Below are the code and all the weights of a small trained network. Each question names an input and a class and asks about switching units off, where a switched-off unit gives its printed mean instead of its output.

import numpy as np


def w(rows, s, z=0):
    codes = np.array(rows[::2]) - 128.0
    scale = np.full(codes.shape[1], s)
    scale[-1] = z or s
    return codes * scale


def f(y):
    return np.maximum(y, 0)


def log_softmax(a):
    a = a - a.max(-1, keepdims=True)
    return a - np.log(np.exp(a).sum(-1, keepdims=True))


def net(x, mask):
    res = np.array(x, float).reshape(1, 5) / 4 @ E
    y = f(res @ A[0][:, :-1].T + A[0][:, -1])
    res = res + np.where(mask, y, B[0][:, -1]) @ B[0][:, :-1]
    return log_softmax(res[-1] @ U[:, :-1].T + U[:, -1])


A, B = {}, {}
E = w([
[63,111,228,254,128,154,56],'x0',
[161,19,143,89,71,39,64],'x1',
[19,67,83,115,105,113,205],'x2',
[166,73,22,229,218,100,89],'x3',
[86,68,164,63,241,159,61],'x4',
],0.0086)
A[0] = w([
[98,85,167,170,97,116,79,89],'n1',
[113,100,114,250,171,115,125,123],'n2',
[56,89,133,96,136,116,179,202],'n3',
[91,129,105,76,183,169,78,110],'n4',
[93,139,183,77,164,134,121,100],'n5',
[140,196,124,176,114,80,183,132],'n6',
[137,71,136,125,90,19,46,98],'n7',
[231,164,153,140,135,123,86,108],'n8',
[175,101,66,80,120,125,137,171],'n9',
[126,131,68,71,127,95,99,58],'n10',
[166,105,57,125,183,143,147,109],'n11',
[114,99,114,86,182,131,87,94],'n12',
[182,150,99,202,74,98,165,145],'n13',
[89,110,89,145,158,134,171,90],'n14',
[53,129,71,131,119,95,151,97],'n15',
[66,78,93,156,124,133,156,103],'n16',
[42,91,87,133,101,97,162,2],'n17',
[89,117,164,214,140,120,89,67],'n18',
[120,202,103,139,178,175,139,101],'n19',
[42,123,194,202,76,136,77,58],'n20',
[82,153,214,57,56,171,152,131],'n21',
[54,91,98,145,114,114,150,69],'n22',
[154,52,181,105,83,105,151,110],'n23',
[226,150,144,150,140,158,85,47],'n24',
[158,68,55,174,137,137,110,20],'n25',
[156,174,72,54,178,94,171,69],'n26',
[146,102,63,182,188,70,115,131],'n27',
[115,146,107,151,205,223,205,50],'n28',
[109,54,148,78,205,195,91,62],'n29',
[166,123,84,62,147,115,163,78],'n30',
[175,120,70,68,124,152,153,58],'n31',
[159,128,119,185,23,95,160,48],'n32',
[184,174,144,97,151,158,70,64],'n33',
[131,111,69,136,175,148,123,18],'n34',
[133,147,200,102,91,129,143,55],'n35',
[82,175,112,155,142,227,143,54],'n36',
],0.015,0.0091)
B[0] = w([
[162,214,169,148,156,105,164,188],'n1',
[186,170,147,82,187,164,109,233],'n2',
[85,175,107,117,97,209,76,221],'n3',
[71,68,57,179,123,161,152,186],'n4',
[113,92,68,119,156,167,144,182],'n5',
[49,85,76,108,169,137,149,199],'n6',
[26,118,200,70,72,50,205,215],'n7',
[70,183,111,131,61,163,58,202],'n8',
[128,156,203,165,155,100,116,208],'n9',
[179,151,168,177,159,51,131,164],'n10',
[132,154,142,101,195,153,77,192],'n11',
[66,61,47,166,157,132,181,177],'n12',
[59,97,45,132,172,163,162,219],'n13',
[78,132,120,102,105,141,73,172],'n14',
[117,161,114,149,81,167,60,183],'n15',
[108,174,104,154,66,154,81,184],'n16',
[170,148,84,133,38,105,113,175],'n17',
[131,200,127,163,206,83,141,198],'n18',
[50,108,188,80,93,29,147,193],'n19',
[178,198,135,211,213,67,131,221],'n20',
[195,125,141,31,185,196,64,251],'n21',
[144,152,119,161,62,95,80,175],'n22',
[66,99,184,62,125,76,127,191],'n23',
[113,165,83,165,30,125,51,182],'n24',
[175,96,126,14,166,102,83,175],'n25',
[193,174,171,211,160,98,147,200],'n26',
[133,99,151,13,147,194,88,219],'n27',
[104,76,184,96,92,23,157,204],'n28',
[120,63,28,203,122,128,181,204],'n29',
[189,163,133,211,159,125,174,188],'n30',
[205,171,158,205,168,90,149,180],'n31',
[53,58,10,149,179,147,194,197],'n32',
[105,161,89,104,69,182,74,176],'n33',
[133,123,99,65,183,159,92,159],'n34',
[159,118,79,88,160,149,95,175],'n35',
[97,122,179,85,109,21,172,191],'n36',
],0.012,0.016)
U = w([
[166,193,161,177,179,95,151,44],'0',
[99,59,36,144,148,136,187,53],'1',
[183,110,150,34,158,147,106,151],'2',
[112,186,105,145,7,119,55,50],'3',
[91,106,210,70,81,51,183,61],'4',
[92,129,192,116,144,172,116,246],'5',
],0.014,0.011)

Each question gives the input, the list of numbers given to net, and the class t.
The units are the neurons (one row each of A and B). Each row of codes is followed by its name. A weight is (code - 128) times the scale printed after its matrix; where a second scale follows, it is the last column's (A, B and U).
mask holds one flag per neuron, in row order. A switched-off neuron (its flag False) gives its mean, the last column of its row in B, instead of its output. The means were averaged over made-up inputs and are rounded, as every weight is.
A unit's drop is (log p(t) with every unit on - log p(t) with that unit switched off) / (log p(t) with every unit on - log p(t) with every unit switched off).
most important unit: the unit with the biggest drop
top k neurons: the k neurons with the biggest drops, biggest first
drop when u is switched off: that unit's drop, to one decimal
input [-8,-8,1,-6,-5], class 0: most important unit -> n26
input [-7,5,-1,1,8], class 1: top 2 neurons -> (n12; n29)
input [0,-7,-6,-5,2], class 4: top 3 neurons -> (n19; n36; n28)
input [-6,-2,-5,2,-7], class 1: top 3 neurons -> (n13; n6; n32)
input [3,-1,-8,3,7], class 3: top 4 neurons -> (n24; n8; n33; n32)
input [4,-3,3,6,4], class 2: top 2 neurons -> (n2; n27)
input [-3,-4,-7,7,-4], class 2: top 4 neurons -> (n27; n25; n11; n2)
input [6,-6,7,4,2], class 3: top 2 neurons -> (n16; n14)
input [3,-7,7,-4,-4], class 3: top 2 neurons -> (n3; n15)
input [-6,-1,-3,-1,-8], class 1: top 2 neurons -> (n32; n13)
input [-7,7,4,-2,0], class 0: top 3 neurons -> (n30; n31; n26)
input [-1,8,-2,-8,-6], class 2: top 2 neurons -> (n21; n35)
input [5,4,6,8,1], class 2: top 2 neurons -> (n27; n2)
input [-4,-7,-4,0,-6], class 4: most important unit -> n19
input [4,-4,7,8,-6], class 2: top 3 neurons -> (n2; n27; n25)
input [-4,-5,-6,6,-3], class 2: top 3 neurons -> (n27; n11; n25)
input [-8,-3,-7,2,7], class 0: drop when n26 is switched off -> 0.7
input [-5,0,7,4,3], class 3: drop when n5 is switched off -> 0.0
input [4,-3,-3,-6,5], class 2: drop when n32 is switched off -> 0.1
input [7,-3,2,0,-6], class 0: most important unit -> n20
input [2,-7,1,-7,-5], class 2: drop when n7 is switched off -> 0.9
